Here is a tiny trained network, its code and every weight. The questions are about switching its units off for an input and a class, where a switched-off unit gives its printed mean instead of its output.

import numpy as np


def w(rows, s, z=0):
    codes = np.array(rows[::2]) - 128.0
    scale = np.full(codes.shape[1], s)
    scale[-1] = z or s
    return codes * scale


def f(y):
    return y / 2 * (1 + np.tanh(0.7978845608 * (y + 0.044715 * y**3)))


def log_softmax(a):
    a = a - a.max(-1, keepdims=True)
    return a - np.log(np.exp(a).sum(-1, keepdims=True))


def net(x, mask):
    res = np.array(x, float).reshape(1, 4) / 4 @ E
    y = f(res @ A[0][:, :-1].T + A[0][:, -1])
    res = res + np.where(mask, y, B[0][:, -1]) @ B[0][:, :-1]
    return log_softmax(res[-1] @ U[:, :-1].T + U[:, -1])


A, B = {}, {}
E = w([
[75,148,235,224],'x0',
[144,72,72,184],'x1',
[234,254,111,108],'x2',
[231,38,236,96],'x3',
],0.0076)
A[0] = w([
[147,138,125,112,129],'neuron 0',
[132,60,88,129,140],'neuron 1',
[137,154,10,147,180],'neuron 2',
[46,115,94,135,180],'neuron 3',
[161,47,146,140,165],'neuron 4',
[150,60,154,174,184],'neuron 5',
[56,84,144,79,150],'neuron 6',
[73,92,197,147,210],'neuron 7',
[220,204,101,112,152],'neuron 8',
[206,51,127,105,204],'neuron 9',
[226,69,157,64,152],'neuron 10',
[106,159,202,217,151],'neuron 11',
[171,30,154,119,188],'neuron 12',
[52,74,173,95,143],'neuron 13',
[46,106,75,146,180],'neuron 14',
[90,107,190,167,192],'neuron 15',
[88,142,183,216,148],'neuron 16',
[39,105,44,163,165],'neuron 17',
[146,219,39,113,254],'neuron 18',
[68,96,88,65,181],'neuron 19',
[135,71,72,137,159],'neuron 20',
[102,133,160,159,120],'neuron 21',
[16,123,129,210,244],'neuron 22',
[204,29,136,107,196],'neuron 23',
[118,97,49,159,147],'neuron 24',
[200,206,95,106,161],'neuron 25',
[89,163,188,200,175],'neuron 26',
[56,124,76,84,142],'neuron 27',
[174,21,151,146,181],'neuron 28',
[154,223,117,132,207],'neuron 29',
[97,112,22,156,152],'neuron 30',
],0.011,0.006)
B[0] = w([
[135,148,123,124,136],'neuron 0',
[113,138,156,141,165],'neuron 1',
[79,172,79,153,215],'neuron 2',
[122,71,115,173,193],'neuron 3',
[101,148,198,108,185],'neuron 4',
[110,125,184,97,187],'neuron 5',
[185,98,141,180,170],'neuron 6',
[194,74,158,108,208],'neuron 7',
[187,192,86,128,212],'neuron 8',
[120,227,179,140,211],'neuron 9',
[140,200,155,120,218],'neuron 10',
[113,86,113,53,203],'neuron 11',
[128,172,208,124,207],'neuron 12',
[202,95,142,152,181],'neuron 13',
[113,79,133,174,203],'neuron 14',
[163,84,150,93,196],'neuron 15',
[125,69,118,78,195],'neuron 16',
[80,86,126,188,218],'neuron 17',
[125,178,4,138,251],'neuron 18',
[148,141,129,196,183],'neuron 19',
[85,147,161,150,171],'neuron 20',
[131,111,124,114,148],'neuron 21',
[113,49,124,131,246],'neuron 22',
[122,201,184,129,219],'neuron 23',
[80,144,143,159,176],'neuron 24',
[174,189,81,123,209],'neuron 25',
[142,80,108,64,201],'neuron 26',
[132,130,93,203,180],'neuron 27',
[94,149,210,114,209],'neuron 28',
[153,134,90,106,212],'neuron 29',
[71,143,121,168,200],'neuron 30',
],0.011)
U = w([
[185,40,143,210,159],'0',
[16,117,33,196,173],'1',
[145,8,138,1,163],'2',
[219,196,27,96,165],'3',
[149,119,88,30,80],'4',
[144,191,244,93,186],'5',
[98,122,129,113,18],'6',
[21,94,195,168,4],'7',
],0.0077,0.0034)

Each question gives the input, the list of numbers given to net, and the class t.
The units are the neurons (one row each of A and B). Each row of codes is followed by its name. A weight is (code - 128) times the scale printed after its matrix; where a second scale follows, it is the last column's (A, B and U).
mask holds one flag per neuron, in row order. A switched-off neuron (its flag False) gives its mean, the last column of its row in B, instead of its output. The means were averaged over made-up inputs and are rounded, as every weight is.
A unit's drop is (log p(t) with every unit on - log p(t) with that unit switched off) / (log p(t) with every unit on - log p(t) with every unit switched off).
The circuit of an input: a set's keep is (log p(t) with only the set's units on - log p(t) with every unit switched off) / (log p(t) with every unit on - log p(t) with every unit switched off). Starting from the 12 units with the biggest drops (on a tie, the unit counted first), units are removed one at a time, each time the one whose removal leaves the highest keep (on an exact tie, the one counted first), for as long as the keep stays at least 0.8.
units of the circuit, in order: the units of the circuit, biggest drop first
top k neurons: the k neurons with the biggest drops, biggest first
drop when u is switched off: that unit's drop, to one decimal
input [-6,5,3,-3], class 1: units of the circuit, in order : (neuron 30; neuron 2)
input [7,-1,-8,-6], class 0: units of the circuit, in order : (neuron 6; neuron 13)
input [-4,-3,-8,2], class 5: units of the circuit, in order : (neuron 12; neuron 23)
input [3,-5,-7,5], class 2: units of the circuit, in order : (neuron 7; neuron 15)
input [3,-7,-6,5], class 2: units of the circuit, in order : (neuron 7; neuron 15)
input [7,-5,6,-5], class 3: top neuron : (neuron 18)
input [2,8,-8,3], class 7: top 2 neurons : (neuron 22; neuron 17)
input [1,-1,-6,1], class 0: top 2 neurons : (neuron 6; neuron 13)
input [6,-8,6,5], class 4: drop when neuron 18 is switched off : 0.2
input [-8,2,4,6], class 5: drop when neuron 12 is switched off : 0.0
input [7,3,-6,-7], class 0: drop when neuron 14 is switched off : 0.1
input [8,-4,-6,-8], class 2: drop when neuron 26 is switched off : 0.2
